Below are the code and all the weights of a small trained network. Each question names an input and a target symbol and asks about switching units off, where a switched-off unit gives its printed mean instead of its output.

import numpy as np


def w(rows, s, z=0):
    codes = np.array(rows[::2]) - 128.0
    scale = np.full(codes.shape[1], s)
    scale[-1] = z or s
    return codes * scale


def norm(h):
    return h / np.sqrt((h * h).mean(-1, keepdims=True) + 1e-5)


def f(y):
    return np.maximum(y, 0)


def softmax(a):
    e = np.exp(a - a.max(-1, keepdims=True))
    return e / e.sum(-1, keepdims=True)


def log_softmax(a):
    a = a - a.max(-1, keepdims=True)
    return a - np.log(np.exp(a).sum(-1, keepdims=True))


def net(x, mask):
    ids = ['αδθλξστψ'.index(c) for c in x.split()]
    T = len(ids)
    res = E[ids] + P[:T]
    r = norm(res)
    for j in range(3):
        rows = slice(4 * j, 4 * j + 4)
        q, k, v = (r @ M[0][rows].T for M in (Q, K, V))
        z = softmax(np.where(np.tri(T) > 0, q @ k.T / 4**0.5, -1e9)) @ v
        o = O[0][rows]
        res = res + np.where(mask[j], z, o[:, -1]) @ o[:, :-1]
    y = f(norm(res) @ A[0][:, :-1].T + A[0][:, -1])
    res = res + np.where(mask[3:15], y, B[0][:, -1]) @ B[0][:, :-1]
    return log_softmax(norm(res)[-1] @ U[:, :-1].T + U[:, -1])


Q, K, V, O, A, B = {}, {}, {}, {}, {}, {}
E = w([
[205,116,111,113],'α',
[171,121,159,6],'δ',
[198,124,118,109],'θ',
[155,57,125,105],'λ',
[127,169,162,151],'ξ',
[201,117,115,112],'σ',
[201,117,116,112],'τ',
[154,158,92,42],'ψ',
],0.021)
P = w([
[110,76,7,136],'0',
[128,87,122,112],'1',
[128,103,141,114],'2',
[128,110,152,121],'3',
[128,121,162,122],'4',
[129,126,172,127],'5',
[130,132,177,133],'6',
[127,138,182,137],'7',
],0.012)
Q[0] = w([
[252,158,108,72],'head 1',
[113,177,119,115],'head 1',
[146,195,143,44],'head 1',
[175,137,229,158],'head 1',
[110,84,168,108],'head 2',
[205,128,211,71],'head 2',
[120,101,80,144],'head 2',
[198,83,191,62],'head 2',
[30,168,68,123],'head 3',
[227,75,157,107],'head 3',
[157,136,116,89],'head 3',
[198,65,173,186],'head 3',
],0.014)
K[0] = w([
[144,208,194,107],'head 1',
[174,141,138,103],'head 1',
[110,196,155,116],'head 1',
[59,121,198,253],'head 1',
[138,125,60,127],'head 2',
[26,241,16,192],'head 2',
[144,174,158,73],'head 2',
[48,127,81,189],'head 2',
[180,66,51,16],'head 3',
[97,178,193,189],'head 3',
[96,152,115,177],'head 3',
[131,96,221,208],'head 3',
],0.012)
V[0] = w([
[132,231,167,141],'head 1',
[54,92,199,91],'head 1',
[183,166,97,59],'head 1',
[44,56,112,151],'head 1',
[176,118,214,149],'head 2',
[127,119,207,147],'head 2',
[89,120,111,135],'head 2',
[167,170,140,191],'head 2',
[175,94,113,143],'head 3',
[65,146,2,191],'head 3',
[138,209,135,60],'head 3',
[114,116,152,114],'head 3',
],0.011)
O[0] = w([
[164,1,104,105,98],'head 1',
[64,149,87,125,138],'head 1',
[111,81,149,205,222],'head 1',
[109,181,147,16,61],'head 1',
[112,86,171,89,68],'head 2',
[94,94,177,84,48],'head 2',
[113,141,122,142,120],'head 2',
[112,100,171,125,71],'head 2',
[165,153,60,75,169],'head 3',
[83,91,96,227,11],'head 3',
[135,123,190,139,153],'head 3',
[153,146,137,97,134],'head 3',
],0.009,0.011)
A[0] = w([
[146,217,130,252,227],'neuron 1',
[169,134,27,77,58],'neuron 2',
[29,46,181,106,83],'neuron 3',
[73,233,111,58,118],'neuron 4',
[165,120,32,88,2],'neuron 5',
[231,99,82,101,98],'neuron 6',
[113,129,140,129,89],'neuron 7',
[29,47,115,107,148],'neuron 8',
[129,27,177,81,97],'neuron 9',
[149,206,99,43,172],'neuron 10',
[84,252,198,114,129],'neuron 11',
[13,57,198,104,110],'neuron 12',
],0.011,0.0054)
B[0] = w([
[118,100,215,65,198],'neuron 1',
[129,150,74,154,193],'neuron 2',
[146,203,177,94,134],'neuron 3',
[211,64,243,75,159],'neuron 4',
[156,161,51,159,159],'neuron 5',
[107,161,78,128,252],'neuron 6',
[127,133,164,114,128],'neuron 7',
[211,196,147,145,132],'neuron 8',
[87,99,103,122,155],'neuron 9',
[87,102,151,194,239],'neuron 10',
[167,66,197,47,143],'neuron 11',
[191,255,160,121,134],'neuron 12',
],0.012)
U = w([
[68,128,129,107,1],'α',
[182,201,250,46,233],'δ',
[77,84,116,106,7],'θ',
[67,62,88,89,42],'λ',
[59,81,205,254,219],'ξ',
[60,124,121,100,46],'σ',
[66,107,127,100,39],'τ',
[162,205,21,168,184],'ψ',
],0.0086,0.0023)

Each question gives the input, a string of symbols that net reads in full, and the target symbol t.
The units are the heads (4 rows each of Q, K, V and O) and the neurons (one row each of A and B). Each row of codes is followed by its name. A weight is (code - 128) times the scale printed after its matrix; where a second scale follows, it is the last column's (O, A, B and U).
mask holds one flag per unit, heads first, then neurons. A switched-off unit (its flag False) gives its mean, the last column of its rows in O or B, instead of its output. The means were averaged over made-up inputs and are rounded, as every weight is.
A unit's drop is (log p(t) with every unit on - log p(t) with that unit switched off) / (log p(t) with every unit on - log p(t) with every unit switched off).
The circuit of an input: a set's keep is (log p(t) with only the set's units on - log p(t) with every unit switched off) / (log p(t) with every unit on - log p(t) with every unit switched off). Starting from the 12 units with the biggest drops (on a tie, the unit counted first), units are removed one at a time, each time the one whose removal leaves the highest keep (on an exact tie, the one counted first), for as long as the keep stays at least 0.8.
circuit, biggest first: the units of the circuit, biggest drop first
k most important neurons: the k neurons with the biggest drops, biggest first
heads that matter: for each layer, one digit per head in row order, 1 if its drop is at least 0.15 and else 0, layers parted by /
drop of u: that unit's drop, to one decimal
input λ λ δ τ σ θ δ ξ, target λ: heads that matter => 110
input λ ξ α, target λ: circuit, biggest first => head 2; head 1
input δ σ τ δ σ δ λ, target ψ: circuit, biggest first => head 3; neuron 1
input ξ ψ δ σ δ θ λ τ, target ξ: circuit, biggest first => head 3
input δ ψ ψ, target δ: 2 most important neurons => neuron 1; neuron 10
input θ σ δ δ ξ λ ψ λ, target λ: circuit, biggest first => head 1; neuron 9
input λ ψ ξ, target λ: heads that matter => 111
input δ ξ δ θ, target δ: circuit, biggest first => head 2; neuron 12
input λ ψ ξ θ λ, target λ: 2 most important neurons => neuron 9; neuron 1
input θ λ σ σ θ δ, target ψ: 2 most important neurons => neuron 1; neuron 4
input ψ λ λ λ δ λ ξ, target ψ: drop of head 1 => 3.5
input λ ξ θ, target λ: drop of head 1 => 0.3
input σ α λ δ, target ψ: drop of head 1 => 0.2
input ψ λ λ ξ, target ψ: most important neuron => neuron 10
input δ θ τ λ λ δ λ, target δ: drop of head 1 => 2.2
input δ δ ξ δ σ, target δ: 4 most important neurons => neuron 12; neuron 3; neuron 8; neuron 10
